Each row is shifted at random along 4 fixed directions that mean nothing.
Known rows, with every step that occurs:
Y, F, E, D, B, M: [   1  -31  -55  -60  -57  -28  -55   38  -69  -39  -37   21   -4  -49
   22   62 -142   13  -70  -38  -41  -28  -82 -106   18   23   24  -44
   97  -22   41   18   63   67 -170   -3  -94  -30  -72  128  -37   -1
   37   16  105  -71   87    6   10   16  -17  -21   59  -60  -11  -34
 -116    3]
B, R, A, T, M: [ -10   94   -5 -130  -50  115  166   52  -25  -67 -177  -26   39   11
  -77  -19  -82   61 -122 -155  -27 -114   54   44  -97  -38  -71  -91
  -66   32 -104  -51   -1  -34  -80    8  -42  -93  -35  -66   -2   35
   15   11   62  -10  -39  -64  112   44 -147  -70    0 -146    6  130
   95  -33]
T, M, A, R, Z, H, B: [ -68   38   -2 -176  -33   12  191   92  -26  -48  -57  -21   49  -41
  -91 -103   22  -39  -28 -108   13 -141   12   32 -161   16  -35  -16
  -60  -47  -89  -38   -6  -49   13   24   25  -18   53  -15    4   19
   54  -44  -34  -53   -3  132   35  103 -105  -48   37  -27  103   35
   87    9]
A, B, F, Y, V: [ -43    9  -28    3   24  -10   18  -22  151   63   27   65   47   40
   -2  -77   29  -72   11   35   16    7  -10   84    0  -92   24   46
   68  -27  -56  -64   23  -20   -9  -12   67   50   57   13  111   77
  -33    9  -79   92   42  -58  119   -7  -11  -28 -123  -64  -66   -1
   13    8]
H, B, D, M, R, A: [   9  -12  -64  -32   -8   39  118   92  -61  -54  -54   18  118   41
  -54  -49   -4   23  -64  -85  -40 -102  -38   48  -84  -72  -81 -105
  -16  -10  -46  -49  -87  -29  -97  -29  -47  -45   10  -26  -28  -13
   31  -88   64    8   23  -70   48   51 -147  -15  132  -46   65   40
  -19  -19]
M, R, B, F, E, V, D, Y: [ -54   38 -113 -128  -18   96  125   41   23   24  -54   85  -82  -10
  -69  -85    1  -86  -64 -101   -1  -37  -42   16  -10  -99   86  220
  -14  -47  126  -63  -35   19  -41  -30  -23    1    2  109   78    5
   66   -8  -29   16  113  -62   59  -77  -26   71  109  -77  -76 -100
   -9  -11]
F, Y, V, T, M, A: [ 101   95   15  125    1   67   -5  -14   97  -35  -64  -56  -90  102
  -10   88  -29   62  -73 -107  -99   -8  139   91   74 -174   12  -81
   29  110  -12  -50   47 -133   -3  -54   57 -183  -83    0  183   20
   12  -22  -22  113  -44 -304  120  -46  -97 -135 -123 -198  -52  174
   31  -65]
F, R, Z, E: [ -49  -62   94 -145   52  -80   92    8  113   91   97   83   18  -62
   -7 -170  134 -201  159  116  118   20  -96  -43 -118  -80   67  248
   11 -218   40 -104   -4   18   84   26  185  139  113  129   19   32
  -35  -39 -124  -42   32  332   86   37  -46   15    8  152   83 -125
  -57   24]
Y, V, T, M, A, R, Z, H, B, F: [ -41   49   -4  -53    7   -7  136   57   40   13   15   18   74   44
  -74 -107   91  -30   32  -80    6  -42   43   97  -70 -104  -35   31
  -34  -17  -72  -88  -80  -99   54  -29  102  -43   68  -41   94   29
   20 -115  -92   39  -32   24   99   58  -59  -49  -34  -27    3   53
   49    8]
R, A, T, M: [  15   98   -3  -92  -68  141  117   55  -41  -77 -225  -53  -42    8
  -52   61 -119   86 -162 -176  -36 -116  117   36  -29  -23  -86 -125
  -59  101 -106  -22   22  -49  -69   -8  -62 -148  -97  -76   22   32
   31   43   67   10  -30 -169  109   -3 -109 -106  -34 -193  -41  170
  145  -38]
A, T, M, R, Z, H: [ -57  -12   69  -95    1  -91  150  -21   61   43   91   65  133  -24
  -91 -209   98  -57  128   87   75  -23  -22   24 -146  -35   34  104
    4 -183  -58  -68  -48  -39   61  102  129   80   99    4   12   24
  -63  -88  -65   -5  -76  332   74   96 -125    8  -80  113  146  -41
   28   35]
M, A, B, F: [ -74   59  -68  -24   47   26  175   19   15   52   37   66  125   54
  -92 -167  118  -56   67  -30   -9  -48    8   81  -54  -64   26  117
    4  -52  -30  -87 -119  -36   16    4   32   41   89  -73   34   20
    1  -58  -62   28  -35   72    5   18  -84   38   68   28  -12  -16
   17   13]
B, D, T, M, R, Z, E, V, Y: [  71  -62   50  252   38 -110  -33  -69   68  117  201  100   50  138
  -54  -70  181   -6  125  178    5  120   45   50  104 -154   18   94
   54 -121   75  -18 -172 -159   60    2  155  -18   47    0   81  -47
  -76 -164  -70  139  -78  -11   51  -38  -74   47  -26  139   82  -32
  -32    2]
Z, E, D, Y, V, T: [ -42   -2  -83   20    0   58  -25   43 -108   17   74  134  -84    2
   17  -12   -7   41   77    0   80  201  -77  -88   62   14  119  221
   -5    6  100   23 -191  147  -14   33  -56   91  -82   18  -82  -64
   20  -24   28  -11   21   17  -91  -73  154  105  162   67 -232 -117
 -140   74]
M, A, R, Z, H: [-102   -7  -27 -137   15  -21  125   36  -96   19   43   23  120  -15
  -59 -127   68   17   45   -7   58   -2  -78   21 -126   88  -23   75
  -89  -63  -41    2 -131   37   47   44   -6  105   87  -81  -92  -23
   26  -54  -30  -61  -41  226  -70   87   62   93   56  112   -7  -83
   10   78]
Y, V, T, M, R, Z, E, F: [ -76   31   17 -224  -90    3   76   45  -15  -27   33  109  -74 -114
  -15 -113 -105    5   42  -44  117   64  -75 -100 -110   62  146  121
   14 -126   38   19   46   67  -24  136   14   48  -63  128    1   -8
    9   -4   48  -53   15  263   36   62    2   52  -52  -50   25  -78
  -40   21]
T, M, A, R, B, D, V: [ -74  112 -113 -164  -77  155  303   94  -10  -36  -88  105   57   12
 -136 -162  -34  -28  -61 -162  -60 -133   57   44 -103  -53   58   83
  -11  -54  -51  -92  -63  -38 -120   44  -83  -43   -9  -39   35   37
   30  -38   31    2   13  -20   70   27 -249   -9  106 -139   32   74
   70  -43]
M, R, Z, H, A, B, D, V: [  -2  -88  -36  106   16  -89   -9    5  -27   70   84    0  204   90
  -10  -33  109   44   -2   56    1   31   -8  111    9  -31 -175 -121
  -26   -6  -69    5 -168  -92    4  -39   42  -16   87 -117  -13  -17
  -29 -160  -19   89  -17  -72   32   53   21   20   -7   97   53    2
   50   46]
M, R, B, F, H, Z, E, D: [  52  -97  -26   66   20  -64 -132   61 -190   49  -61  -89   44   31
   20  165   33   89 -143  -33    5   10  -60  -23   76   36 -255 -129
  -77  102   42   74 -152  -36  -22 -157  -45  -88   25  -20 -101  -61
   73  -64   30  -31   64 -179  -29  -25  174   68   95   51  -62  -29
   12   35]
Y, V, D, T: [  -2   32  -72  -17  -79   54  -73   -2 -109  -39    3   49  -50  -16
   25   83 -177  138  -38  -46  -15  104  -19  -85   70   75   55  -35
   -1   64    6   70  -43  113 -110   41 -141   -5 -145  -21  -56   -8
   31   26  128  -20    8  -61  -62  -23   92   19    4  -78 -122  -13
  -58   27]
Y, F, E, D, T, M, A, R, Z, H: [-110   72  -18 -314 -120   65  212   63  -18  -42  -46   80  -91 -108
  -89 -143  -94  -75  -10 -130   21  -90  -42  -74 -138   -3  136  199
    2 -105   32  -54   66   17  -48   97  -24    8  -43  118   42   28
   85   18   10  -94   27  259   44   46  -88  -16   23  -85   31  -64
   13   11]
Z, H, A, B, R: [  84  -55   43   58  -63 -104 -137  -22   32  -40  -83 -186   83   -5
   58  171  -93   89 -200  -78  -42  -78   53   94  -11    9 -233 -452
   10  140 -121   70  166 -166  -39  -63   12 -163    0  -27   54   15
   -4  -14   77   94   -5 -212   88   75    6 -159 -174 -105  161  143
  154  -19]
F, E, H, B, D, T, M, A, R, Z: [  44  -34   72   75  -44 -150  -12  -24   45   15   78  -34  156   49
  -23  -31   30    6   11   73  -31  -61    1   37    5 -108 -132 -167
   46 -106  -63  -30   -8 -158  -66  -22   84 -109   36   22   11   43
  -28 -122   20   28  -31   17  114   88 -109  -75 -116   30  220   44
   20  -29]
E, D, V, Y, F: [ -10   13 -106  152   37  -35 -136  -50   17   44  155   72    2   29
   38   32   23    7   62   52  -13  135  -36  -41  146   16  112   77
   76   42   76   57  -89   67  -51   33  -19   87  -33   -1  -18  -46
    3  -25    2   47   50  -71 -114  -20  126   36   66   53  -92  -91
 -112   48]
H, A, R, Z, E, V, Y, F: [ -85  -16 -101   62   60  -21 -150   77 -170   20   25   -1   30   50
   54  123   28  125  -31  -13   58  173  -67  -18  111  168 -105  -49
  -80  105  -26  140 -231  112    4  -38  -50   78  -25 -160 -157  -66
   61  -16   -7  -38   19 -125 -134   26  349  116   99   76 -249  -52
  -63  136]
T, M, A, R: [   3  102  -41  137   65    9   98   43  -64    8   30  -30  113  105
 -100  -32  134   59   46  -46  -94  -46   94   66   27  -22  -13  -10
  -19   29  -34  -32 -171  -81    7  -56    6  -58   39 -150  -10  -21
    9  -59  -51  -11  -90  -61  -77   30  -87   -7   78   47   -3   98
   11    2]
H, A, B, D, T, M: [ -50   42   32  -23  -42  -66  159  -26  194   10  130  153  148   19
  -66 -243   21 -131  155   90   24  -29    8   30 -104 -160  102   44
  117 -211  -96 -127    8  -67  -53  124  128   50   21   31   74   91
  -92  -96  -23   70  -59  210  146   86 -261  -97  -59   11  221   25
  -17  -19]
R, B, F, Y, V, D: [  19   -6  -94  140   66   26  -81   23   -4   54  -38   10   43  113
    2   88   41   50  -67   -1  -29   32   13   87  120  -77  -85   -9
  -13  127  -12   -9 -151    9  -36 -130  -35   -4   11  -67   33   10
   31  -22  -51   89   84 -292   39  -69   99   -2    9  -38 -212   11
   -9   25]
A, B, M, R: [  37   11  -20  -43  -43   47  127   47   12  -44 -122  -52   35   10
  -68    8  -53   17 -146 -125 -100 -143   82   67  -78  -47  -68 -172
   35    2  -64  -40   94 -118  -97  -31  -24 -149    9    6   80   28
   12  -20   54   31    1 -149  103   33 -218  -71  -12 -165  110  157
   73  -66]
T, M, A, R, B, D, Y, V, F, H, Z: [ -99   65  -12 -199   19  -38  256   -5  329   67  120  141   80  -65
  -83 -310   88 -284  111   -4    7  -95  -14   25 -173 -189  180  250
  120 -256  -22 -203  143  -45  -22   81  231   95  149  171  200  115
  -47  -76 -165   20   62  237  206   95 -250 -109 -105  -38  176  -26
  -18  -20]
E, D, M, R, A, B: [  66   22  -55  194   80  -28   42   53 -126   12   24  -35  140  110
  -76   31  118   74  -12  -37  -79  -46   36   57   49  -76  -56  -87
   -2   62   11  -35 -230  -89  -50 -109  -27  -77   -1 -105  -47  -70
   28 -104   22   26  -42 -133  -86    2  -75    2  166   68    9   63
  -38    6]
D, Y, V, E, H, R: [  22   -4  -29   51   12  -43 -153   -7   34  -14   76  -77  -44  -39
   71  102  -15    2  -30  -24  -11   80  -35  -23   87   23   -5  -33
    8   62   86   60   79   21   -9  -49   21  -23    6   68   19  -15
   19   -7    4   -3   95  -90  -58   14  162  -26  -40   38  -10  -53
  -33    2]
T, M, A, B, D, Y, F, R: [  58   77  -42   36  -41  -16   33  -39  169  -11  -24  -45   59    9
  -21   19  -53  -48  -99  -94 -168 -159  104   60   10 -101    6 -215
  171   28  -68  -48  206 -170 -152   22   42 -141    2   51  162   62
  -10   26   27   78    7 -184  118   49 -256 -212 -126 -201  175  167
   76  -72]
M, R, Z, E, D: [  30  -81   24  -92  -75   39   11   58 -124    4 -123  -24 -129  -36
  -12   66  -68   49 -145  -63   33  -25    2  -47  -26   46  -84  -26
  -48   13   40   61    8  -15  -11  -23  -52  -86  -48   56  -15  -52
   58   19   62  -25   36  -37   45  -45  -17   37   54  -60    1    3
   61   -5]
M, A, B, R, Z, H: [-106 -108  151 -268  -38 -275  195 -143  316  107  241  137  238 -143
  -46 -416   53 -253  203  225  171  -36 -141   37 -327  -88  152   73
  158 -417 -100 -122  224  -69   57  240  269  235  201  193  100  108
 -153  -87  -63   71  -71  700  202  186 -254  -38 -269  128  445 -144
    8   35]
D, V, F, E, H, A, B, M, R: [ -68   53  -95 -127  -63  -13   21   49   32  -80   19  -22   75  -71
    8  -34 -108  -11  -60 -136  -13  -28  -77  -24  -65   27    3  -85
   28  -47   13    8   94   16 -133   32  -32  -42  -12   91    2   28
   29  -62   80  -36  105   -5    8  130   25  -19    6  -72  108  -27
  -31  -11]
R, A, B, M: [ -46   34  -84   41  104   69  189  109  -88    7  -47   35  174  107
  -96  -67  143    4   23  -49  -28  -44   17   97  -44  -68  -75   64
  -61   10  -64 -100 -267   -9  -27  -91  -21   17   72 -150  -68   -2
   19 -107  -50    4  -15  -76  -19   18  -50   33  197   63 -126   55
  -30   33]
B, R, Z, H, A, T, M: [   6  -38  102  -36  -13  -94   38  -20   84   10   -2  -42  128   16
  -25  -66   39   -8    0   37   53  -41    4   74 -110  -74 -136 -124
  -32  -68 -121  -39   17  -94   37   22  142  -27   72  -26   31   38
  -58  -86  -33   44  -64  109  162  102  -85  -98 -131   37  148   50
   84   14]
F, E, H, R, A: [  15   19  -38   36   81   53  -36  126 -131  -47  -98 -134   16   51
   14  141   89   39  -81 -131   -5  -25  -42   52   53  -34 -187   -4
 -168  160   52   -6 -163  -14   33 -195  -30  -71   25  -58  -87  -44
  107  -58  -41  -58  100 -213  -65    4  203   14  153   73 -151  -13
   -7   16]
Y, F, H, Z: [ -54   62  -46 -178   44  126   85  105   -5  -20  -99  -29 -127  -44
   -9   30   31 -107  -46 -173  -44  -63  -22  -45  -31  -28   -8  203
  -88   52   65  -78   19   54   32  -83   32  -27   31   57   56   14
  116   17 -112 -123  111  -62   12   -5   91  -19  107  -63 -154  -23
  -28   -1]
Y, F, E, D, M, A, B: [  41   36  -79   91  -10    9  -24   58 -118  -14  -70  -60   -7   35
  -23  127  -37   69  -95 -111 -114  -66   48  -19  112  -23  -38  -89
   71  101   27    2  -49  -42 -113  -99  -88 -141  -83   -8   10  -19
   79    6   59  -23   24 -192  -40  -37  -13  -56   64  -80  -83   72
  -32   -4]
Z, E, F, Y: [  -8  -64    8   56  -18  -98 -210  -35   -1   15   67   -3   -6  -33
   96   72  -53   55  -10   82  111  105 -106  -41   51   89  -24  -94
   38   18   30  126   34   36  -22   43   -8   71  -30   64  -60  -33
  -19   39   53   47   64   12  -39   23  198   26  -84   51  -14 -119
   -9   54]
B, R, Z, H: [  54  -76   18   58   21  -37  -76   12 -119   17  -42 -121   56   53
    3  124   61  103 -106  -19  -30  -20  -10   61   18   34 -210 -140
 -112  112   -1   52  -82  -81   36 -109  -18  -78   69  -71  -38  -57
   41  -61   -3    3   -4 -129  -24   16  113   23    9   57  -33    8
   61   18]
Y, F, E, D, T, M, R, B: [  26   38   -8 -156 -151   -1   47   24  -13  -74 -111   -4  -79  -95
  -28   47 -211   17 -149 -126  -60 -117   21  -69  -20  -29   57 -134
  113   -6   12   11  185  -66 -179   44  -85 -140 -133  152   64   31
   67   42  144  -20   42  -22   96    6 -161  -87  -75 -238  125   74
   19  -59]
M, R, B, D, V, Y: [ -32   18 -142  -76  -59   80   72   18  -36  -27  -22   73   59    3
  -35  -35  -96   50 -105  -73  -35  -14  -40   11  -22   29   12  -41
   -6    5   -6   25  -48   37 -145   58 -124   13  -21  -18  -34  -10
   31  -33   99   29   60 -118   -4   24  -48   69   74 -112    0  -16
   -6  -10]
T, M, R, Z, H, A, B: [ -39  -13  -19   46   18 -148  -27   30 -135  -15   73  -53  241   28
  -33   -5   37  124   21   45   12    2  -44   29  -51  125 -137 -221
  -36   -2 -124   74 -166  -16  -17   19  -17   21   45 -148 -145  -20
    2  -96   31  -42  -78  102  -96  145   74   28   -6  114   91   17
    8   84]
Y, F, E, D, M, R: [  10  -26   42   -7   23 -106   64  -18  171   64  133   82  -12  -37
  -41 -156   97 -194  133   71   -9  -34  -40  -28  -34 -183  184  208
  169 -191  119 -126   95  -53    5    9  157   36   53  210  152   20
  -28  -45  -87   12   41  222   94   -4 -189  -48  -23   56  145  -78
 -120  -25]
D, V, F, H: [ -23   97 -114   71   58   37  -71   17  -38   10   89  -18    4   17
   25   68   68   15   44  -86  -58   60  -12  -43  124   23   33  118
  -42   95  115    5 -107   35  -12  -72  -25  -16   11  -18  -10  -39
   55  -61  -40  -44   73 -124 -146   13  202   28  100   51 -136  -68
  -54    9]

Rows:
[  34  -11  -35  257   79 -114 -128  -79    1   67  171   56  188  125
   10   -9   38  127  125  156    1  165  -37   20  110  -59   17  -49
   84  -31  -54    7 -204   66  -60   16   31   78  -29 -105  -50    1
  -86  -75   26   82  -80  -14  -21   15   46   -4  -75  110  -88  -22
 -136   79] => F, Y, V, D, M, A, T
[ -81  -39  -89   51   70  -82  -90   48  -37   28   48    0  226   73
   37    3   68   71  -13   28   72   81 -118  119   -2   33 -153 -127
  -50   93 -113   39 -191   38   -2  -68  -14  122   87 -145  -89    8
    5  -70  -41   62   37  -86  -22   73  239   46  -21   78 -154  -53
  -16  115] => Z, H, A, R, B, F, Y, V
[  20   34 -126   67   53  121  -25   65 -152    9  -47    0  -22  131
  -52   78   20  132  -90  -85 -101    9  -31   28   84  -14  -60   62
 -100  115   66   10 -219   60  -58 -122 -102  -52  -13  -85   -5  -50
   94  -24   -9  -29   55 -264  -49  -49   88   85  133  -43 -244  -28
  -65   13] => B, F, Y, V, D, M, R, Z
[ 20  26  31 -51 -72   4  47  -8 -43  12  36  42 -53  -8 -41 -32 -32  47
  17 -23   0  51  39 -45   1  -7  48  32  -3 -71  47   8 -33 -54 -15  58
  24 -81 -57  32  33 -22  -4 -57  46   0 -57  60  35   0 -65  30 -33 -35
  67  11  18 -23] => D, V, T, M, R, Z, E
[ -77  -11    8 -153  -54  -88   72  -66  254   67   50  113   45  -69
   -7 -193  -81 -152    4   71   93   -1  -56   28 -106 -107  126   60
  155 -195  -37  -72  176    9  -47   93  104   96   32  157  140  114
  -64   20  -22  102   62  197  198   37 -126  -43 -197  -90  148  -48
    9   -2] => M, R, A, B, F, Y, V, E, D
[ -98   -4  -56 -172  -36 -112 -128    1  -25  -57    9  -62  127  -94
   75   59 -163   51  -94  -21   36   17 -181  -61  -58  167  -95 -210
   -6   -7  -84   97   82  122 -132   58  -55   72    7   24 -140   41
   55   33   85 -108   81   74  -30  176  227   18  -85  -39   26  -75
  -73   72] => V, Y, F, E, H, A, B, R, Z
[ -77   23   20  -96  -53  -31  120   27  104   14  122  148   66  -20
  -38 -196   31 -114  140   35   99   56  -41  -25  -87  -97   61  165
   12 -183   -9  -91  -77  -19    1  103  115   46    8   68   20   39
  -50 -126  -39   21   14  215  104   83  -69  -17   12   77  116  -68
  -15    8] => R, Z, E, H, A, B, D, V, T, M
[  99 -123   79  197  -80 -252 -233 -122 -185   43  155  -27  187   50
   37   99  -93  255  -10  196   22  137  -68  -68   84  113 -140 -367
   74  -42  -51  188 -105  -61 -119   74  -59  -43  -71  -60 -182  -66
  -69  -82  222   40 -164  102  -64   60   40   47 -111  107  181  -13
  -40   56] => B, R, Z, E, D, T, M, A
[  87   13 -124   73  -76   82 -207   29 -160  -75 -183  -98  -48   54
   48  300 -247  243 -301 -147 -116  -33   10    0  151   73 -164 -337
  -19  270  -31  128   -2   24 -205 -110 -235 -164 -158  -50  -28  -13
   92   79  175   35   93 -477   -3  -51  129  -48  -39 -240 -186   87
   42  -15] => R, B, F, Y, V, D, M
[ -13   -9  -54 -114  -70   48  -86   42  -24  -19  -10  -15  -79  -71
   60   77  -71  -13  -86 -107   19   10  -77  -88   27   57  -58   36
  -58   36  104   50   51   16  -67  -10  -42  -40  -18  119  -17  -33
   59  -12   43  -49  166  -75  -12   42  142    5   53  -11   -6  -99
   26  -17] => B, D, V, F, R, Z, E, H
[  41  108  -58  126   32   82   36   52   86    4  -63   -9   12  146
  -58   45   43   13  -77 -113  -98  -54  122  134   84 -203  -51  -56
  -15  124  -51  -86  -96 -119  -52 -135   43 -128  -26  -82  153   42
   39  -52  -72  117   31 -360  130  -38  -84 -134  -11 -144  -94  140
   58  -39] => H, A, R, B, F, Y, V, D, T, M
[ -12   36 -161  160   84  -21 -175   95 -246  -39   30 -124  163   79
   50  198   71  173  -57 -111  -33   77 -102    6  164   86 -205 -127
 -139  208   58   94 -292   54  -81 -178 -139  -44    9 -134 -204  -88
  108 -124   58  -68  106 -285 -219   58  371   95  211  122 -197  -71
  -87   63] => D, V, F, E, H, B, R, A
[  -1  -55  -30   33   85  -73  -52   66  102   25   43    4   37  -10
   36   50   98 -115   -6  -20   35   42  -53   30   21  -96  -37   25
   49    5   47  -30   -5  -55    1  -93  120   32   82  101   47   -1
   15 -100  -82   63  126  -87   56   32   96  -49   35   36  -43  -33
  -68   29] => Z, E, V, Y, F, H, R, B, M
[  35  -10  -10   12   11   47  174   71   38   -9  -81   19  124   78
  -77  -87   63  -25  -44  -74  -30 -119   46  108  -76 -198 -110  -75
    2  -38  -88 -128  -80 -105  -61  -48   61  -92   33  -42   63   20
  -17 -116    9   77   -8 -110  179   24 -248  -88   57  -61   76  109
   41  -41] => H, B, D, M, R, A, T
[-114  126  -75 -400 -130  260  370  187 -123  -93 -221  124 -173  -84
 -139 -133 -159  -18 -106 -288   36  -82    2  -82 -202   -9  120  256
  -96  -62    0  -96  -47   96  -81   67 -109  -55 -111   71   10   18
  121   24   55 -123   37  104   87    5 -162   28  195 -220 -126   40
    6  -20] => Y, V, T, M, A, B, R, Z, E, D
[  21  -44  -19   14  -10   70 -151   59   -2   19  -90  -22 -223   -9
   68  158  -65   13 -118  -65   66   80  -10  -44   94   -1  -51   69
  -53  100   72   61   21   66   16  -81    9  -27  -80   90   61  -20
   65   63  -38   24  166 -228   55  -86  189  -29  -12  -58 -198  -53
   20   30] => H, Z, E, F, Y, V, D
[ -30   98 -193  -73    1  164   34  141  -62  -98 -152  -43  -23    8
    4  145  -96   29 -217 -280 -107  -67   -7    2   26   -3  -69  -80
  -56  189    1   -1  -49   41 -175 -106 -126  -97  -58  -27  -18  -14
  135  -24   45  -30  155 -376  -20   38   80  -64  204 -198 -173   76
  -29   -7] => E, D, V, Y, F, H, A, R, B, M
[ -80  -26  -38  -90  -17 -152  -73  -42   57   -1  180   75  181  -39
   20 -132  -83    4   60   92   74   47 -213  -39  -96   44   42  -73
   56 -145  -60   33    3  110 -107  109   16  164   33   67  -74   40
  -26  -36   54  -18   50  242    8  162   63   24  -84   54  117 -159
 -116   68] => E, H, B, F, Y, V, D, M, A, R, Z
[-104   71 -170 -256  -64  250  113  184 -139 -100 -180   49 -178  -37
  -34   33 -108  -12 -156 -264   48  -15  -96  -27  -31  -17    4  235
 -166  137  107  -13 -110  131  -58  -77 -167   -1  -72   55  -21  -16
  186    4   25  -60  211 -162  -30  -49  177   66  253 -120 -285 -116
   -8   11] => Z, H, R, B, F, Y, V, E, D, T
[  -8   51  -58  -33  -57   50   78   62   76  -57  -57   19   44   23
  -25  -11  -51   10  -89 -128  -31  -39   57   91  -46  -99  -38 -113
    7   68  -86  -55    7  -81  -66   -5   11  -78  -24  -23   83   32
    7  -61    1   86   18 -181  124   38  -82 -123  -41 -134   -5  116
   65   -7] => Z, H, A, R, B, D, Y, V, T, M
[ -14   -4   -8  -47  -26    6   57   40 -136   12  -40   10   21   35
  -28   14  -15   96  -54  -71   43   72  -10   10  -14    6  -78  -35
  -69  -13   -6   18 -144  -36   -8   -8  -17  -67  -44  -50  -55  -36
   30  -78   62    7  -63  -29   15    7   61   83   52  -25  -56   19
    2   32] => M, A, B, R, Z, E, V, T
[  -3  -15    0  -18   19  -35  -91   16   84   37  -47  -87  -18   10
   29   83    7  -45 -128  -35   -3  -14   -8   51   52  -50 -135  -46
  -34   43    5   -8   65  -45    3 -129   67  -59   57   45   85   54
   37    4  -82   21  127 -189  102    2  135  -26 -122  -46  -36    2
   53  -10] => A, R, B, F, Y, V, E, H, Z
